Here is a tiny trained network, its code and every weight. The questions are about switching its units off for an input and a class, where a switched-off unit gives its printed mean instead of its output.

import numpy as np


def w(rows, s, z=0):
    codes = np.array(rows[::2]) - 128.0
    scale = np.full(codes.shape[1], s)
    scale[-1] = z or s
    return codes * scale


def norm(h):
    return h / np.sqrt((h * h).mean(-1, keepdims=True) + 1e-5)


def f(y):
    return y / 2 * (1 + np.tanh(0.7978845608 * (y + 0.044715 * y**3)))


def log_softmax(a):
    a = a - a.max(-1, keepdims=True)
    return a - np.log(np.exp(a).sum(-1, keepdims=True))


def net(x, mask):
    res = np.array(x, float).reshape(1, 6) / 4 @ E
    u = 0
    for l in range(3):
        y = f(norm(res) @ A[l][:, :-1].T + A[l][:, -1])
        res = res + np.where(mask[u : u + 4], y, B[l][:, -1]) @ B[l][:, :-1]
        u += 4
    return log_softmax(norm(res)[-1] @ U[:, :-1].T + U[:, -1])


A, B = {}, {}
E = w([
[221,173,152],'x0',
[129,129,129],'x1',
[130,129,129],'x2',
[126,127,131],'x3',
[63,180,253],'x4',
[157,70,183],'x5',
],0.0036)
A[0] = w([
[51,203,73,79],'L0N1',
[127,2,202,60],'L0N2',
[81,218,53,3],'L0N3',
[1,63,103,3],'L0N4',
],0.0091,0.0033)
B[0] = w([
[189,23,198,244],'L0N1',
[208,63,179,247],'L0N2',
[222,80,157,194],'L0N3',
[129,249,138,250],'L0N4',
],0.016,0.002)
A[1] = w([
[255,205,155,140],'L1N1',
[87,2,30,1],'L1N2',
[72,110,254,129],'L1N3',
[158,168,176,81],'L1N4',
],0.0082,0.00073)
B[1] = w([
[33,170,252,254],'L1N1',
[206,249,40,154],'L1N2',
[96,37,2,207],'L1N3',
[97,120,92,172],'L1N4',
],0.0091,0.0054)
A[2] = w([
[140,127,178,89],'L2N1',
[1,237,176,91],'L2N2',
[170,93,192,3],'L2N3',
[47,16,45,70],'L2N4',
],0.0099,0.00065)
B[2] = w([
[128,65,113,161],'L2N1',
[4,143,117,253],'L2N2',
[133,56,145,182],'L2N3',
[205,238,85,186],'L2N4',
],0.013,0.0061)
U = w([
[2,175,144,135],'0',
[166,185,69,242],'1',
[181,40,179,7],'2',
],0.01,0.0018)

Each question gives the input, the list of numbers given to net, and the class t.
The units are the neurons (one row each of A and B). Each row of codes is followed by its name. A weight is (code - 128) times the scale printed after its matrix; where a second scale follows, it is the last column's (A, B and U).
mask holds one flag per neuron, layer by layer. A switched-off neuron (its flag False) gives its mean, the last column of its row in B, instead of its output. The means were averaged over made-up inputs and are rounded, as every weight is.
A unit's drop is (log p(t) with every unit on - log p(t) with that unit switched off) / (log p(t) with every unit on - log p(t) with every unit switched off).
The circuit of an input: a set's keep is (log p(t) with only the set's units on - log p(t) with every unit switched off) / (log p(t) with every unit on - log p(t) with every unit switched off). Starting from all 12 units, units are removed one at a time, each time the one whose removal leaves the highest keep (on an exact tie, the one counted first), for as long as the keep stays at least 0.8.
circuit, biggest first: the units of the circuit, biggest drop first
most important unit: the unit with the biggest drop
top k neurons: the k neurons with the biggest drops, biggest first
top k neurons in layer l: the k neurons of layer l with the biggest drops, biggest first
drop when u is switched off: that unit's drop, to one decimal
input [0,-4,5,-4,-4,-3], class 1: circuit, biggest first => [L0N4; L1N2]
input [-2,7,6,7,7,5], class 1: circuit, biggest first => [L1N3; L2N4]
input [-4,-1,2,-5,7,5], class 1: most important unit => L1N3
input [-4,-6,0,-8,-5,-2], class 1: top 2 neurons in layer 1 => [L1N1; L1N2]
input [-3,5,6,-1,-5,0], class 1: top 3 neurons => [L1N1; L2N2; L0N4]
input [-4,8,1,7,-2,7], class 2: top 2 neurons => [L0N2; L2N2]
input [8,-2,7,4,-2,7], class 0: top 2 neurons in layer 0 => [L0N1; L0N3]
input [-2,2,2,1,7,6], class 1: top 3 neurons => [L1N3; L2N4; L0N1]
input [7,-3,-5,7,-6,7], class 0: top 3 neurons => [L1N1; L0N1; L0N3]
input [-2,-7,8,-7,8,7], class 1: top 3 neurons => [L1N3; L2N4; L0N1]
input [-4,-8,-7,-5,6,7], class 2: top 4 neurons => [L2N2; L0N2; L1N2; L2N3]
input [2,4,-1,-4,-4,2], class 1: top 3 neurons => [L0N4; L1N1; L2N2]
input [-4,-4,4,-5,2,7], class 2: top 2 neurons => [L0N2; L2N2]
input [0,1,-4,-1,5,-2], class 1: most important unit => L2N4
input [7,-1,-6,-2,-7,2], class 0: top 2 neurons => [L0N1; L1N3]
input [4,-6,-7,7,3,7], class 2: top 2 neurons in layer 0 => [L0N2; L0N4]
input [-3,-1,8,-6,4,-3], class 1: top 2 neurons in layer 0 => [L0N2; L0N1]
input [-2,2,-5,4,-7,3], class 1: drop when L2N2 is switched off => 0.1
input [8,-5,0,-1,-7,-2], class 0: drop when L1N3 is switched off => 0.3
input [-6,6,5,4,2,7], class 2: circuit, biggest first => [L0N2]
input [0,4,-1,-6,-3,-4], class 2: drop when L0N3 is switched off => 0.3
input [7,-3,-6,-3,3,-8], class 2: drop when L0N1 is switched off => 0.6
